Below is a small trained network, with its code and all its weights. Each question gives an input and a target symbol and asks what happens when units are switched off, that is, made to give their printed mean instead of their output.

import numpy as np


def w(rows, s, z=0):
    codes = np.array(rows[::2]) - 128.0
    scale = np.full(codes.shape[1], s)
    scale[-1] = z or s
    return codes * scale


def norm(h):
    return h / np.sqrt((h * h).mean(-1, keepdims=True) + 1e-5)


def f(y):
    return y / 2 * (1 + np.tanh(0.7978845608 * (y + 0.044715 * y**3)))


def softmax(a):
    e = np.exp(a - a.max(-1, keepdims=True))
    return e / e.sum(-1, keepdims=True)


def log_softmax(a):
    a = a - a.max(-1, keepdims=True)
    return a - np.log(np.exp(a).sum(-1, keepdims=True))


def net(x, mask):
    ids = ['ΓΘαβεζξπστψω'.index(c) for c in x.split()]
    T = len(ids)
    res = E[ids] + P[:T]
    u = 0
    for l in range(3):
        r = norm(res)
        for j in range(3):
            rows = slice(3 * j, 3 * j + 3)
            q, k, v = (r @ M[l][rows].T for M in (Q, K, V))
            z = softmax(np.where(np.tri(T) > 0, q @ k.T / 3**0.5, -1e9)) @ v
            o = O[l][rows]
            res = res + np.where(mask[u + j], z, o[:, -1]) @ o[:, :-1]
        u += 3
        y = f(norm(res) @ A[l][:, :-1].T + A[l][:, -1])
        res = res + np.where(mask[u : u + 4], y, B[l][:, -1]) @ B[l][:, :-1]
        u += 4
    return log_softmax(norm(res)[-1] @ U[:, :-1].T + U[:, -1])


Q, K, V, O, A, B = {}, {}, {}, {}, {}, {}
E = w([
[238,146,84],'Γ',
[39,27,34],'Θ',
[64,70,119],'α',
[54,92,77],'β',
[248,149,143],'ε',
[158,141,223],'ζ',
[130,114,42],'ξ',
[64,157,144],'π',
[191,157,179],'σ',
[20,30,125],'τ',
[100,32,245],'ψ',
[230,199,211],'ω',
],0.016)
P = w([
[1,232,39],'0',
[132,116,127],'1',
[141,115,124],'2',
[145,115,125],'3',
[140,117,121],'4',
[141,118,122],'5',
[144,120,124],'6',
[145,112,118],'7',
[143,119,122],'8',
[146,116,119],'9',
[146,115,121],'10',
[145,116,116],'11',
[147,118,120],'12',
[152,115,114],'13',
],0.0061)
Q[0] = w([
[128,71,117],'L0H0',
[101,84,132],'L0H0',
[38,163,90],'L0H0',
[68,155,97],'L0H1',
[135,153,80],'L0H1',
[144,147,142],'L0H1',
[128,218,165],'L0H2',
[127,136,147],'L0H2',
[193,3,156],'L0H2',
],0.02)
K[0] = w([
[139,39,145],'L0H0',
[111,50,184],'L0H0',
[23,120,121],'L0H0',
[134,198,92],'L0H1',
[121,110,57],'L0H1',
[71,98,122],'L0H1',
[139,253,136],'L0H2',
[102,204,175],'L0H2',
[160,14,180],'L0H2',
],0.015)
V[0] = w([
[54,127,113],'L0H0',
[72,54,109],'L0H0',
[109,141,31],'L0H0',
[156,211,111],'L0H1',
[87,99,105],'L0H1',
[114,166,145],'L0H1',
[141,255,179],'L0H2',
[159,79,119],'L0H2',
[20,129,143],'L0H2',
],0.0055)
O[0] = w([
[137,104,71,161],'L0H0',
[176,138,127,196],'L0H0',
[108,129,136,111],'L0H0',
[121,141,85,84],'L0H1',
[126,101,144,163],'L0H1',
[113,133,82,117],'L0H1',
[254,12,164,13],'L0H2',
[117,180,94,137],'L0H2',
[85,76,172,253],'L0H2',
],0.0058,0.0019)
A[0] = w([
[88,126,124,5],'L0N0',
[119,34,131,79],'L0N1',
[155,88,179,156],'L0N2',
[186,254,155,243],'L0N3',
],0.0093,0.0028)
B[0] = w([
[134,204,117,121],'L0N0',
[229,156,2,173],'L0N1',
[125,39,128,196],'L0N2',
[251,63,193,255],'L0N3',
],0.0067,0.0031)
Q[1] = w([
[145,124,87],'L1H0',
[139,121,195],'L1H0',
[6,87,109],'L1H0',
[127,63,132],'L1H1',
[78,93,150],'L1H1',
[103,138,126],'L1H1',
[143,100,128],'L1H2',
[155,140,29],'L1H2',
[113,78,77],'L1H2',
],0.02)
K[1] = w([
[99,189,17],'L1H0',
[151,52,152],'L1H0',
[14,204,214],'L1H0',
[153,26,169],'L1H1',
[65,83,131],'L1H1',
[69,159,89],'L1H1',
[93,104,154],'L1H2',
[215,20,61],'L1H2',
[100,7,77],'L1H2',
],0.013)
V[1] = w([
[152,2,93],'L1H0',
[158,189,214],'L1H0',
[127,213,169],'L1H0',
[85,248,182],'L1H1',
[135,51,154],'L1H1',
[153,221,195],'L1H1',
[82,169,156],'L1H2',
[124,94,109],'L1H2',
[92,236,197],'L1H2',
],0.0079)
O[1] = w([
[36,92,159,194],'L1H0',
[231,199,218,43],'L1H0',
[191,132,113,66],'L1H0',
[134,60,168,7],'L1H1',
[119,204,120,215],'L1H1',
[79,93,157,4],'L1H1',
[102,172,78,131],'L1H2',
[79,121,137,182],'L1H2',
[255,194,91,18],'L1H2',
],0.0075,0.0029)
A[1] = w([
[57,95,34,84],'L1N0',
[211,127,193,17],'L1N1',
[1,182,179,254],'L1N2',
[200,32,186,78],'L1N3',
],0.0071,0.0045)
B[1] = w([
[101,209,109,221],'L1N0',
[63,123,151,151],'L1N1',
[253,128,180,253],'L1N2',
[102,103,226,161],'L1N3',
],0.0077,0.0057)
Q[2] = w([
[134,88,177],'L2H0',
[106,146,88],'L2H0',
[124,80,178],'L2H0',
[117,109,120],'L2H1',
[146,15,250],'L2H1',
[70,190,119],'L2H1',
[61,173,54],'L2H2',
[68,98,190],'L2H2',
[204,204,76],'L2H2',
],0.017)
K[2] = w([
[140,187,114],'L2H0',
[154,79,84],'L2H0',
[179,203,144],'L2H0',
[131,129,75],'L2H1',
[104,8,138],'L2H1',
[174,194,134],'L2H1',
[124,81,69],'L2H2',
[42,122,162],'L2H2',
[182,165,88],'L2H2',
],0.017)
V[2] = w([
[77,144,142],'L2H0',
[153,85,147],'L2H0',
[133,252,164],'L2H0',
[106,2,124],'L2H1',
[69,138,162],'L2H1',
[147,209,161],'L2H1',
[2,215,101],'L2H2',
[99,182,124],'L2H2',
[185,176,182],'L2H2',
],0.0089)
O[2] = w([
[83,69,140,168],'L2H0',
[40,172,72,67],'L2H0',
[165,87,219,122],'L2H0',
[35,168,3,36],'L2H1',
[76,137,130,147],'L2H1',
[159,58,163,173],'L2H1',
[108,178,255,254],'L2H2',
[119,191,188,153],'L2H2',
[13,116,91,38],'L2H2',
],0.0068,0.0014)
A[2] = w([
[112,114,1,1],'L2N0',
[49,72,95,86],'L2N1',
[87,225,91,121],'L2N2',
[166,137,75,224],'L2N3',
],0.0088,0.0075)
B[2] = w([
[41,255,122,123],'L2N0',
[157,10,54,159],'L2N1',
[174,181,224,192],'L2N2',
[243,104,17,253],'L2N3',
],0.0078,0.0033)
U = w([
[72,174,175,201],'Γ',
[190,119,178,59],'Θ',
[80,180,155,221],'α',
[7,111,170,151],'β',
[73,61,249,2],'ε',
[191,111,118,84],'ζ',
[168,136,38,52],'ξ',
[153,236,86,160],'π',
[62,136,83,184],'σ',
[106,149,156,229],'τ',
[76,38,109,77],'ψ',
[130,72,184,77],'ω',
],0.016,0.0059)

Each question gives the input, a string of symbols that net reads in full, and the target symbol t.
The units are the heads (3 rows each of Q, K, V and O) and the neurons (one row each of A and B). Each row of codes is followed by its name. A weight is (code - 128) times the scale printed after its matrix; where a second scale follows, it is the last column's (O, A, B and U).
mask holds one flag per unit, layer by layer, with each layer's heads first. A switched-off unit (its flag False) gives its mean, the last column of its rows in O or B, instead of its output. The means were averaged over made-up inputs and are rounded, as every weight is.
A unit's drop is (log p(t) with every unit on - log p(t) with that unit switched off) / (log p(t) with every unit on - log p(t) with every unit switched off).
The circuit of an input: a set's keep is (log p(t) with only the set's units on - log p(t) with every unit switched off) / (log p(t) with every unit on - log p(t) with every unit switched off). Starting from the 12 units with the biggest drops (on a tie, the unit counted first), units are removed one at a time, each time the one whose removal leaves the highest keep (on an exact tie, the one counted first), for as long as the keep stays at least 0.8.
circuit, biggest first: the units of the circuit, biggest drop first
unit that matters most: the unit with the biggest drop
top k neurons: the k neurons with the biggest drops, biggest first
top k neurons in layer l: the k neurons of layer l with the biggest drops, biggest first
heads that matter: for each layer, one digit per head in row order, 1 if its drop is at least 0.15 and else 0, layers parted by /
input Γ Γ ξ ξ Θ ω σ σ π β ω Θ β α, target ξ: top 2 neurons => (L0N2, L1N0)
input ε ω ξ ε ζ τ α ω ψ ε ζ ξ π, target π: top 3 neurons => (L0N2, L0N0, L1N2)
input ε τ α σ σ τ ξ β π Θ, target π: top 4 neurons => (L0N3, L0N2, L0N0, L1N2)
input ψ β ψ ψ Γ ε ζ π ω ψ ζ, target ε: unit that matters most => L0H2
input Γ ζ ψ ξ ζ ψ ζ Γ ψ Θ ξ ω ξ ψ, target ψ: circuit, biggest first => (L2H2, L2H1)
input τ ζ ζ β π ψ π π ε π ψ ε Γ, target ξ: top 2 neurons in layer 0 => (L0N3, L0N1)
input π σ τ ζ τ ψ β, target Θ: circuit, biggest first => (L2H1, L1H0)
input ζ ξ β Θ Θ ξ π ψ Γ ω ε ζ ω ξ, target β: circuit, biggest first => (L1H2, L1H0)
input α τ ζ ε ξ ζ ζ σ π π ψ ψ α α, target Γ: top 2 neurons => (L0N1, L0N3)
input ψ β ζ τ π Γ ψ Γ τ π π ε, target ε: top 2 neurons => (L1N2, L0N1)
input ζ ξ σ ξ τ π, target β: circuit, biggest first => (L0H2, L0N3, L2H1)
input ψ ζ Θ α α, target Γ: heads that matter => 001 / 000 / 001
input σ ζ ζ Θ ψ ζ β Γ ξ, target π: heads that matter => 001 / 100 / 001
input σ Θ ε π Θ ζ ξ, target σ: circuit, biggest first => (L1H2, L0H2)
input ζ σ π ψ α ψ, target β: heads that matter => 011 / 111 / 010
input ζ β π ω σ ξ β, target β: circuit, biggest first => (L1H2)
input ω ξ ζ Θ π, target ψ: heads that matter => 001 / 101 / 000
input ζ ξ α ζ α ε τ ψ ξ ξ τ π ξ β, target β: heads that matter => 101 / 101 / 001
input π ξ α ω β σ τ Θ ω σ τ ξ, target Θ: heads that matter => 000 / 001 / 011
input Γ Γ τ ψ β, target π: top 3 neurons in layer 1 => (L1N0, L1N2, L1N3)
input ζ ξ Θ π, target β: top 4 neurons => (L0N1, L1N0, L2N3, L0N3)
input ε Θ ψ ε π ζ τ α ξ ψ ω Γ τ, target π: top 4 neurons => (L0N2, L0N3, L0N0, L0N1)
input Γ Γ ξ ψ ξ π β ξ σ ζ, target ξ: heads that matter => 001 / 001 / 011
input ζ π ω π σ ξ ω π Θ τ ε Γ, target β: heads that matter => 101 / 111 / 010
input ω β α π ψ ξ ξ ζ τ ζ ζ, target ψ: heads that matter => 001 / 001 / 011
input Γ β Γ β π β, target ξ: unit that matters most => L1H0
input ψ ξ ε ω π ξ ζ ε τ α σ, target ε: top 2 neurons => (L1N2, L0N1)
input ζ Γ π β ζ, target β: unit that matters most => L0H2
input ξ α ζ α ψ ξ π, target ζ: heads that matter => 000 / 001 / 010
input π Θ π Γ σ Γ π, target Θ: heads that matter => 001 / 000 / 010
